Below are the code and all the weights of a small trained network. Each question names an input and a class and asks about switching units off, where a switched-off unit gives its printed mean instead of its output.

import numpy as np


def w(rows, s, z=0):
    codes = np.array(rows[::2]) - 128.0
    scale = np.full(codes.shape[1], s)
    scale[-1] = z or s
    return codes * scale


def norm(h):
    return h / np.sqrt((h * h).mean(-1, keepdims=True) + 1e-5)


def f(y):
    return y / 2 * (1 + np.tanh(0.7978845608 * (y + 0.044715 * y**3)))


def log_softmax(a):
    a = a - a.max(-1, keepdims=True)
    return a - np.log(np.exp(a).sum(-1, keepdims=True))


def net(x, mask):
    res = np.array(x, float).reshape(1, 4) / 4 @ E
    u = 0
    for l in range(2):
        y = f(norm(res) @ A[l][:, :-1].T + A[l][:, -1])
        res = res + np.where(mask[u : u + 14], y, B[l][:, -1]) @ B[l][:, :-1]
        u += 14
    return log_softmax(norm(res)[-1] @ U[:, :-1].T + U[:, -1])


A, B = {}, {}
E = w([
[100,138,123,169,121,152,95,197,200],'x0',
[117,87,99,210,200,56,125,59,113],'x1',
[125,77,255,217,58,120,88,152,214],'x2',
[46,94,117,110,122,102,117,210,201],'x3',
],0.0057)
A[0] = w([
[64,138,104,53,111,128,135,211,120,72],'0.n0',
[240,158,232,96,91,173,150,49,93,234],'0.n1',
[113,90,51,91,139,155,133,155,148,51],'0.n2',
[133,122,175,43,78,148,142,203,139,13],'0.n3',
[72,128,113,118,98,93,58,88,134,214],'0.n4',
[106,91,116,143,140,137,177,129,155,80],'0.n5',
[113,97,126,86,148,83,93,60,92,237],'0.n6',
[126,139,207,118,121,96,120,177,116,24],'0.n7',
[158,139,104,176,111,192,138,135,139,38],'0.n8',
[185,145,69,99,111,177,151,164,95,6],'0.n9',
[60,131,105,31,98,131,119,254,150,54],'0.n10',
[92,128,182,195,94,148,129,241,212,190],'0.n11',
[182,141,182,130,61,180,83,162,152,240],'0.n12',
[107,90,167,76,125,116,184,83,122,71],'0.n13',
],0.0081,0.0012)
B[0] = w([
[94,99,183,73,150,53,122,228,160,177],'0.n0',
[162,132,103,135,30,63,43,253,19,222],'0.n1',
[52,133,154,142,126,31,86,133,127,149],'0.n2',
[119,41,144,218,234,190,217,63,92,187],'0.n3',
[219,108,90,130,179,109,176,159,117,145],'0.n4',
[193,101,102,121,161,110,146,159,97,134],'0.n5',
[131,137,180,162,81,160,188,73,186,171],'0.n6',
[77,139,104,117,54,145,142,43,140,151],'0.n7',
[136,190,167,146,145,152,115,153,105,136],'0.n8',
[165,147,142,113,182,102,41,106,224,162],'0.n9',
[90,154,53,80,166,156,174,230,132,209],'0.n10',
[143,85,152,71,149,168,2,40,190,255],'0.n11',
[183,204,112,171,86,103,237,136,25,208],'0.n12',
[121,156,190,127,139,209,106,84,93,141],'0.n13',
],0.009,0.0092)
A[1] = w([
[127,137,113,49,98,176,116,48,210,144],'1.n0',
[196,120,91,129,22,181,77,72,74,52],'1.n1',
[77,96,103,198,132,141,239,98,170,150],'1.n2',
[62,64,83,119,120,254,183,133,148,20],'1.n3',
[70,198,176,189,108,210,106,100,79,103],'1.n4',
[149,145,147,187,138,193,27,196,130,211],'1.n5',
[111,45,172,117,85,250,199,176,176,84],'1.n6',
[19,136,125,16,158,199,109,181,158,134],'1.n7',
[206,171,178,22,99,151,142,180,153,63],'1.n8',
[147,118,126,99,214,115,162,200,122,159],'1.n9',
[64,109,139,190,140,79,237,102,89,1],'1.n10',
[165,237,129,122,152,184,136,131,158,104],'1.n11',
[178,70,136,192,185,175,177,81,103,82],'1.n12',
[158,142,170,87,16,73,57,41,103,129],'1.n13',
],0.009,0.0016)
B[1] = w([
[125,154,130,145,71,110,184,193,60,186],'1.n0',
[73,39,179,100,169,179,99,106,253,254],'1.n1',
[121,138,85,97,86,165,212,139,175,168],'1.n2',
[111,150,155,163,85,80,206,71,140,169],'1.n3',
[129,126,80,78,174,77,91,115,119,163],'1.n4',
[104,112,145,91,142,154,190,75,103,211],'1.n5',
[217,186,122,168,157,122,190,62,74,181],'1.n6',
[165,142,56,163,77,110,92,172,175,236],'1.n7',
[120,24,123,184,104,160,172,129,148,164],'1.n8',
[144,131,147,120,51,142,55,56,128,194],'1.n9',
[189,149,151,186,87,131,176,119,90,162],'1.n10',
[58,130,156,136,140,56,112,139,116,140],'1.n11',
[138,117,121,113,92,124,62,162,155,190],'1.n12',
[131,142,118,126,240,152,133,29,153,252],'1.n13',
],0.012,0.008)
U = w([
[106,120,28,102,84,80,49,239,217,133],'0',
[72,151,169,132,177,137,175,212,131,3],'1',
[39,211,140,117,216,62,152,129,99,75],'2',
[133,80,169,108,92,157,125,207,2,87],'3',
[150,37,188,116,206,179,82,34,158,176],'4',
[177,154,80,165,50,133,254,132,160,175],'5',
],0.0098,0.0058)

Each question gives the input, the list of numbers given to net, and the class t.
The units are the neurons (one row each of A and B). Each row of codes is followed by its name. A weight is (code - 128) times the scale printed after its matrix; where a second scale follows, it is the last column's (A, B and U).
mask holds one flag per neuron, layer by layer. A switched-off neuron (its flag False) gives its mean, the last column of its row in B, instead of its output. The means were averaged over made-up inputs and are rounded, as every weight is.
A unit's drop is (log p(t) with every unit on - log p(t) with that unit switched off) / (log p(t) with every unit on - log p(t) with every unit switched off).
unit that matters most: the unit with the biggest drop
k most important neurons: the k neurons with the biggest drops, biggest first
top k neurons in layer l: the k neurons of layer l with the biggest drops, biggest first
input [6,5,-8,-6], class 2: top 4 neurons in layer 0	(0.n3 0.n1 0.n9 0.n4)
input [-7,1,-4,5], class 5: unit that matters most	0.n6
input [6,6,-3,-1], class 5: 3 most important neurons	(0.n11 0.n1 1.n10)
input [-5,-8,7,-7], class 3: 2 most important neurons	(0.n1 0.n12)
input [-3,0,-6,0], class 2: 2 most important neurons	(0.n10 0.n1)
input [-7,-8,-4,-1], class 3: 2 most important neurons	(0.n11 0.n1)
input [8,0,-7,-7], class 2: top 3 neurons in layer 0	(0.n10 0.n1 0.n11)
input [5,0,-8,-5], class 2: top 3 neurons in layer 0	(0.n10 0.n1 0.n0)
input [6,5,-4,-6], class 0: top 2 neurons in layer 1	(1.n12 1.n13)
input [-4,-6,-2,-2], class 3: top 2 neurons in layer 1	(1.n13 1.n1)
input [8,-5,-3,-5], class 3: 3 most important neurons	(0.n12 1.n13 1.n1)
input [2,8,-8,8], class 0: 2 most important neurons	(0.n12 0.n3)
input [-1,-3,3,-6], class 3: top 2 neurons in layer 0	(0.n1 0.n11)
input [4,-4,0,1], class 5: top 2 neurons in layer 0	(0.n3 0.n1)
input [2,-4,-3,4], class 0: 2 most important neurons	(0.n0 1.n7)
input [-2,8,-5,-3], class 5: 2 most important neurons	(0.n11 0.n1)
input [-4,8,4,-1], class 5: unit that matters most	0.n11
input [1,6,-8,8], class 0: top 2 neurons in layer 0	(0.n3 0.n12)
input [6,2,0,-4], class 2: top 3 neurons in layer 1	(1.n11 1.n4 1.n9)
input [4,-4,1,1], class 5: unit that matters most	0.n3
input [-7,8,1,2], class 5: top 2 neurons in layer 0	(0.n11 0.n1)
